Below is a small trained network, with its code and all its weights. Each question gives an input and a class and asks what happens when units are switched off, that is, made to give their printed mean instead of their output.

import numpy as np


def w(rows, s, z=0):
    codes = np.array(rows[::2]) - 128.0
    scale = np.full(codes.shape[1], s)
    scale[-1] = z or s
    return codes * scale


def f(y):
    return y / 2 * (1 + np.tanh(0.7978845608 * (y + 0.044715 * y**3)))


def log_softmax(a):
    a = a - a.max(-1, keepdims=True)
    return a - np.log(np.exp(a).sum(-1, keepdims=True))


def net(x, mask):
    res = np.array(x, float).reshape(1, 8) / 4 @ E
    y = f(res @ A[0][:, :-1].T + A[0][:, -1])
    res = res + np.where(mask, y, B[0][:, -1]) @ B[0][:, :-1]
    return log_softmax(res[-1] @ U[:, :-1].T + U[:, -1])


A, B = {}, {}
E = w([
[131,125,135,119,123,127,136],'x0',
[158,88,47,172,106,186,255],'x1',
[130,131,129,126,128,129,120],'x2',
[212,26,189,199,94,203,31],'x3',
[128,134,129,131,131,128,123],'x4',
[175,206,213,125,218,210,177],'x5',
[209,183,194,219,97,16,180],'x6',
[8,177,213,181,39,182,153],'x7',
],0.0046)
A[0] = w([
[85,112,115,62,156,196,92,78],'neuron 0',
[171,152,154,194,118,73,143,32],'neuron 1',
[184,81,156,184,103,169,80,40],'neuron 2',
[81,96,97,82,159,191,96,45],'neuron 3',
[39,155,167,176,68,172,156,140],'neuron 4',
[78,93,56,132,69,51,95,73],'neuron 5',
[91,100,98,77,158,193,96,28],'neuron 6',
[41,147,172,169,86,164,152,65],'neuron 7',
[199,90,78,92,205,88,128,43],'neuron 8',
[88,185,90,107,155,89,175,39],'neuron 9',
[94,174,229,58,141,74,2,184],'neuron 10',
[72,103,110,73,148,187,82,109],'neuron 11',
[159,211,173,106,240,216,163,112],'neuron 12',
[80,86,73,127,39,49,113,254],'neuron 13',
[214,104,71,87,198,102,126,46],'neuron 14',
[180,155,163,179,103,52,145,85],'neuron 15',
[89,188,89,84,135,86,174,76],'neuron 16',
[55,153,176,155,72,163,155,59],'neuron 17',
[76,181,88,98,150,77,173,88],'neuron 18',
[78,176,90,102,161,81,175,64],'neuron 19',
[178,160,160,185,108,51,138,85],'neuron 20',
[193,84,148,188,97,197,76,31],'neuron 21',
[74,151,164,157,81,161,145,13],'neuron 22',
[164,72,156,187,102,160,80,162],'neuron 23',
[177,156,160,185,112,52,143,75],'neuron 24',
[96,179,104,72,128,81,186,84],'neuron 25',
[77,182,94,97,156,85,178,45],'neuron 26',
[150,92,57,173,84,202,237,138],'neuron 27',
[95,65,66,110,63,84,96,165],'neuron 28',
[174,148,162,187,110,48,148,91],'neuron 29',
],0.006,0.0034)
B[0] = w([
[69,146,73,128,57,170,208,152],'neuron 0',
[52,88,73,52,32,196,132,129],'neuron 1',
[41,18,182,139,103,139,58,147],'neuron 2',
[44,142,42,87,31,204,182,140],'neuron 3',
[223,168,97,86,138,52,72,198],'neuron 4',
[182,171,222,195,75,191,165,161],'neuron 5',
[42,106,42,78,17,211,160,134],'neuron 6',
[221,156,71,68,65,36,47,158],'neuron 7',
[228,163,84,74,17,67,36,153],'neuron 8',
[61,10,177,149,77,140,43,140],'neuron 9',
[113,109,34,233,189,24,236,252],'neuron 10',
[99,161,64,108,99,166,205,164],'neuron 11',
[194,182,220,216,30,168,197,204],'neuron 12',
[189,211,203,162,170,185,165,246],'neuron 13',
[235,157,112,78,22,50,43,157],'neuron 14',
[41,134,50,55,92,213,169,154],'neuron 15',
[96,44,186,164,127,142,70,155],'neuron 16',
[216,152,83,64,59,43,44,155],'neuron 17',
[100,39,191,165,130,136,69,161],'neuron 18',
[95,26,180,169,106,135,52,150],'neuron 19',
[36,125,59,56,91,211,187,155],'neuron 20',
[50,3,195,150,128,107,34,155],'neuron 21',
[191,95,54,63,24,83,26,126],'neuron 22',
[79,78,169,134,180,134,103,189],'neuron 23',
[38,137,51,55,75,206,173,150],'neuron 24',
[83,48,173,170,136,147,59,158],'neuron 25',
[84,20,198,151,93,157,38,147],'neuron 26',
[109,84,60,195,217,20,175,203],'neuron 27',
[161,195,174,160,125,172,175,193],'neuron 28',
[41,146,57,49,91,219,168,157],'neuron 29',
],0.0069,0.0042)
U = w([
[15,136,29,21,43,239,173,46],'0',
[56,2,225,159,120,151,12,55],'1',
[244,169,67,35,39,25,14,49],'2',
[134,152,132,132,172,137,152,252],'3',
[131,153,138,135,162,135,140,240],'4',
[133,150,144,128,166,133,144,222],'5',
[196,206,237,196,80,212,187,1],'6',
[93,100,30,203,207,16,198,32],'7',
],0.0088,0.0078)

Each question gives the input, the list of numbers given to net, and the class t.
The units are the neurons (one row each of A and B). Each row of codes is followed by its name. A weight is (code - 128) times the scale printed after its matrix; where a second scale follows, it is the last column's (A, B and U).
mask holds one flag per neuron, in row order. A switched-off neuron (its flag False) gives its mean, the last column of its row in B, instead of its output. The means were averaged over made-up inputs and are rounded, as every weight is.
A unit's drop is (log p(t) with every unit on - log p(t) with that unit switched off) / (log p(t) with every unit on - log p(t) with every unit switched off).
The circuit of an input: a set's keep is (log p(t) with only the set's units on - log p(t) with every unit switched off) / (log p(t) with every unit on - log p(t) with every unit switched off). Starting from the 12 units with the biggest drops (on a tie, the unit counted first), units are removed one at a time, each time the one whose removal leaves the highest keep (on an exact tie, the one counted first), for as long as the keep stays at least 0.8.
units of the circuit, in order: the units of the circuit, biggest drop first
unit that matters most: the unit with the biggest drop
top k neurons: the k neurons with the biggest drops, biggest first
drop when u is switched off: that unit's drop, to one decimal
input [-4,8,2,0,-3,0,-6,-4], class 7: units of the circuit, in order : neuron 27
input [6,5,-7,-1,4,-8,-2,5], class 6: top 2 neurons : neuron 13; neuron 5
input [6,-2,-1,0,-3,-8,2,-7], class 6: top 2 neurons : neuron 13; neuron 5
input [4,-4,2,3,5,6,5,-8], class 2: top 2 neurons : neuron 14; neuron 8
input [-1,-4,-7,-5,-3,-8,2,2], class 6: units of the circuit, in order : neuron 13; neuron 5
input [7,-8,1,2,7,6,7,-5], class 7: top 2 neurons : neuron 10; neuron 13
input [1,-6,-1,-4,6,-3,-3,8], class 2: top 3 neurons : neuron 7; neuron 17; neuron 4
input [5,-6,3,-1,-3,-5,-3,-3], class 7: top 2 neurons : neuron 10; neuron 12
input [-1,-2,-5,-3,5,8,-3,-1], class 6: top 2 neurons : neuron 12; neuron 27
input [6,-8,-2,-2,6,5,-5,-5], class 7: top 2 neurons : neuron 10; neuron 13
input [0,-7,-6,0,4,6,-1,-7], class 2: top 4 neurons : neuron 14; neuron 8; neuron 13; neuron 27
input [7,-2,-4,8,-4,-8,6,-7], class 1: top 2 neurons : neuron 2; neuron 21
input [-3,8,8,-1,6,5,5,-8], class 2: top 3 neurons : neuron 14; neuron 8; neuron 10
input [-6,6,6,8,2,7,-5,7], class 1: units of the circuit, in order : neuron 21
input [-8,2,6,-6,1,5,-2,-8], class 2: top 2 neurons : neuron 14; neuron 8
input [7,8,0,3,-2,-2,-7,-4], class 7: top 2 neurons : neuron 27; neuron 29
input [0,-1,2,5,-2,-5,-6,-2], class 0: top 3 neurons : neuron 3; neuron 6; neuron 11
input [-1,6,7,5,-8,-3,0,-8], class 2: top 3 neurons : neuron 14; neuron 8; neuron 10
input [2,-2,4,-1,4,-1,-5,-8], class 2: drop when neuron 14 is switched off : 0.3
input [-5,-1,1,4,-6,5,7,-2], class 0: drop when neuron 29 is switched off : 0.1
input [6,3,8,3,-7,-1,-8,-2], class 0: drop when neuron 1 is switched off : 0.0
input [5,-8,-6,1,-4,5,2,-7], class 7: drop when neuron 4 is switched off : 0.2
input [8,8,-1,2,4,8,7,-8], class 2: unit that matters most : neuron 14
